Below is a small trained network, with its code and all its weights. Each question gives an input and a target symbol and asks what happens when units are switched off, that is, made to give their printed mean instead of their output.

import numpy as np


def w(rows, s, z=0):
    codes = np.array(rows[::2]) - 128.0
    scale = np.full(codes.shape[1], s)
    scale[-1] = z or s
    return codes * scale


def norm(h):
    return h / np.sqrt((h * h).mean(-1, keepdims=True) + 1e-5)


def f(y):
    return np.maximum(y, 0)


def softmax(a):
    e = np.exp(a - a.max(-1, keepdims=True))
    return e / e.sum(-1, keepdims=True)


def log_softmax(a):
    a = a - a.max(-1, keepdims=True)
    return a - np.log(np.exp(a).sum(-1, keepdims=True))


def net(x, mask):
    ids = ['Ψβεζημ'.index(c) for c in x.split()]
    T = len(ids)
    res = E[ids] + P[:T]
    u = 0
    for l in range(2):
        r = norm(res)
        for j in range(2):
            rows = slice(2 * j, 2 * j + 2)
            q, k, v = (r @ M[l][rows].T for M in (Q, K, V))
            z = softmax(np.where(np.tri(T) > 0, q @ k.T / 2**0.5, -1e9)) @ v
            o = O[l][rows]
            res = res + np.where(mask[u + j], z, o[:, -1]) @ o[:, :-1]
        u += 2
        y = f(norm(res) @ A[l][:, :-1].T + A[l][:, -1])
        res = res + np.where(mask[u : u + 16], y, B[l][:, -1]) @ B[l][:, :-1]
        u += 16
    return log_softmax(norm(res)[-1] @ U[:, :-1].T + U[:, -1])


Q, K, V, O, A, B = {}, {}, {}, {}, {}, {}
E = w([
[119,174,169],'Ψ',
[254,194,78],'β',
[129,134,194],'ε',
[209,191,247],'ζ',
[116,214,122],'η',
[125,192,140],'μ',
],0.0037)
P = w([
[193,127,18],'0',
[45,114,73],'1',
[83,211,121],'2',
[195,73,30],'3',
[84,241,142],'4',
[92,70,44],'5',
[82,242,150],'6',
[200,13,50],'7',
[104,255,169],'8',
],0.0032)
Q[0] = w([
[148,60,2],'0.h0',
[237,120,104],'0.h0',
[192,145,163],'0.h1',
[101,184,191],'0.h1',
],0.012)
K[0] = w([
[135,18,61],'0.h0',
[7,84,91],'0.h0',
[191,26,154],'0.h1',
[255,189,219],'0.h1',
],0.0085)
V[0] = w([
[84,255,93],'0.h0',
[105,30,195],'0.h0',
[173,136,106],'0.h1',
[188,164,244],'0.h1',
],0.0038)
O[0] = w([
[213,106,120,255],'0.h0',
[107,167,182,18],'0.h0',
[102,131,104,160],'0.h1',
[135,254,87,146],'0.h1',
],0.0067,0.0025)
A[0] = w([
[132,98,87,49],'0.n0',
[160,103,117,145],'0.n1',
[103,182,194,91],'0.n2',
[160,136,142,101],'0.n3',
[135,125,143,7],'0.n4',
[49,124,177,51],'0.n5',
[137,101,188,138],'0.n6',
[61,117,98,174],'0.n7',
[86,129,103,102],'0.n8',
[150,133,133,96],'0.n9',
[188,117,142,122],'0.n10',
[1,96,149,83],'0.n11',
[195,152,158,133],'0.n12',
[62,106,82,65],'0.n13',
[160,94,147,99],'0.n14',
[31,135,107,29],'0.n15',
],0.0086,0.0022)
B[0] = w([
[93,131,195,170],'0.n0',
[84,168,133,192],'0.n1',
[92,118,217,184],'0.n2',
[70,111,93,172],'0.n3',
[126,123,163,128],'0.n4',
[142,216,22,148],'0.n5',
[162,176,41,153],'0.n6',
[147,2,97,169],'0.n7',
[175,57,215,144],'0.n8',
[115,116,108,153],'0.n9',
[25,139,121,211],'0.n10',
[19,150,33,178],'0.n11',
[36,91,46,255],'0.n12',
[193,100,168,164],'0.n13',
[114,188,96,165],'0.n14',
[44,1,46,153],'0.n15',
],0.0034,0.0036)
Q[1] = w([
[180,39,4],'1.h0',
[2,52,136],'1.h0',
[202,182,60],'1.h1',
[81,48,121],'1.h1',
],0.0078)
K[1] = w([
[173,39,134],'1.h0',
[173,122,85],'1.h0',
[87,191,152],'1.h1',
[180,61,2],'1.h1',
],0.011)
V[1] = w([
[209,160,78],'1.h0',
[151,62,206],'1.h0',
[252,32,69],'1.h1',
[35,95,56],'1.h1',
],0.0042)
O[1] = w([
[75,227,189,154],'1.h0',
[251,144,1,23],'1.h0',
[114,178,227,124],'1.h1',
[145,29,158,254],'1.h1',
],0.0026,0.0032)
A[1] = w([
[163,58,130,123],'1.n0',
[134,155,81,45],'1.n1',
[136,46,62,223],'1.n2',
[104,165,131,98],'1.n3',
[255,117,212,118],'1.n4',
[177,165,119,117],'1.n5',
[94,129,66,4],'1.n6',
[192,45,131,147],'1.n7',
[108,132,91,49],'1.n8',
[99,92,87,46],'1.n9',
[64,143,99,162],'1.n10',
[156,140,132,53],'1.n11',
[90,62,198,82],'1.n12',
[144,122,68,184],'1.n13',
[169,176,151,93],'1.n14',
[161,139,46,51],'1.n15',
],0.0076,0.0025)
B[1] = w([
[191,207,153,168],'1.n0',
[158,141,208,148],'1.n1',
[140,173,97,254],'1.n2',
[191,147,123,167],'1.n3',
[189,11,73,133],'1.n4',
[54,146,134,140],'1.n5',
[104,51,65,167],'1.n6',
[185,208,104,175],'1.n7',
[101,94,102,150],'1.n8',
[122,137,106,174],'1.n9',
[165,82,111,253],'1.n10',
[125,140,139,128],'1.n11',
[135,117,253,190],'1.n12',
[152,96,190,188],'1.n13',
[98,153,83,138],'1.n14',
[166,179,201,157],'1.n15',
],0.0055,0.0047)
U = w([
[208,134,136,40],'Ψ',
[81,102,205,219],'β',
[73,78,52,196],'ε',
[167,96,104,66],'ζ',
[92,248,112,171],'η',
[166,161,138,4],'μ',
],0.013,0.0041)

Each question gives the input, a string of symbols that net reads in full, and the target symbol t.
The units are the heads (2 rows each of Q, K, V and O) and the neurons (one row each of A and B). Each row of codes is followed by its name. A weight is (code - 128) times the scale printed after its matrix; where a second scale follows, it is the last column's (O, A, B and U).
mask holds one flag per unit, layer by layer, with each layer's heads first. A switched-off unit (its flag False) gives its mean, the last column of its rows in O or B, instead of its output. The means were averaged over made-up inputs and are rounded, as every weight is.
A unit's drop is (log p(t) with every unit on - log p(t) with that unit switched off) / (log p(t) with every unit on - log p(t) with every unit switched off).
The circuit of an input: a set's keep is (log p(t) with only the set's units on - log p(t) with every unit switched off) / (log p(t) with every unit on - log p(t) with every unit switched off). Starting from the 12 units with the biggest drops (on a tie, the unit counted first), units are removed one at a time, each time the one whose removal leaves the highest keep (on an exact tie, the one counted first), for as long as the keep stays at least 0.8.
circuit, biggest first: the units of the circuit, biggest drop first
top k neurons: the k neurons with the biggest drops, biggest first
top k neurons in layer l: the k neurons of layer l with the biggest drops, biggest first
drop of u: that unit's drop, to one decimal
input ε ε Ψ Ψ ε ε, target Ψ: circuit, biggest first => [0.n12, 1.n0]
input μ ε η η ε η ε Ψ, target η: top 2 neurons in layer 0 => [0.n6, 0.n12]
input Ψ μ Ψ ε ε β ε Ψ, target β: circuit, biggest first => [0.h0, 1.h1]
input Ψ η Ψ η, target η: circuit, biggest first => [1.n2, 1.n15]
input ε Ψ μ β η ε, target β: circuit, biggest first => [1.n12, 1.h1]
input β ε Ψ ε μ, target ε: top 3 neurons => [0.n12, 1.n6, 1.n12]
input ε η η μ, target η: top 2 neurons in layer 0 => [0.n11, 0.n12]
input ζ β η Ψ, target β: top 4 neurons => [0.n0, 1.n12, 0.n1, 0.n12]
input ε Ψ ε Ψ ε ε, target Ψ: top 3 neurons => [0.n10, 0.n12, 0.n13]
input Ψ ε η Ψ ε η ε ε μ, target ζ: top 2 neurons in layer 0 => [0.n12, 0.n11]
input μ β Ψ Ψ μ Ψ, target Ψ: top 2 neurons => [0.n10, 0.n13]
input ε ε ζ Ψ ε Ψ, target Ψ: top 2 neurons in layer 1 => [1.n7, 1.n0]
input β ε β ζ, target ε: top 2 neurons => [0.n12, 0.n10]
input Ψ ε η ζ, target ε: top 4 neurons in layer 1 => [1.n12, 1.n6, 1.n0, 1.n7]
input ζ η ε Ψ, target η: top neuron => [1.n2]
input ε η ε ε, target η: top 2 neurons => [1.n2, 1.n7]
input Ψ ε ε ε, target ε: top 2 neurons => [0.n6, 0.n10]
input ε ε η β Ψ η ε ε, target η: top neuron => [0.n6]
input ε Ψ ε ε ε η ε Ψ Ψ, target ε: top 2 neurons => [0.n12, 1.n12]
input ε ε ε ε, target ε: top neuron => [0.n6]
input Ψ Ψ Ψ, target ε: drop of 0.h0 => 0.8
input ε μ η Ψ β ζ ε ε, target β: drop of 0.n10 => 0.2
input ε ε ε ε β η Ψ μ, target η: drop of 0.n14 => 0.0
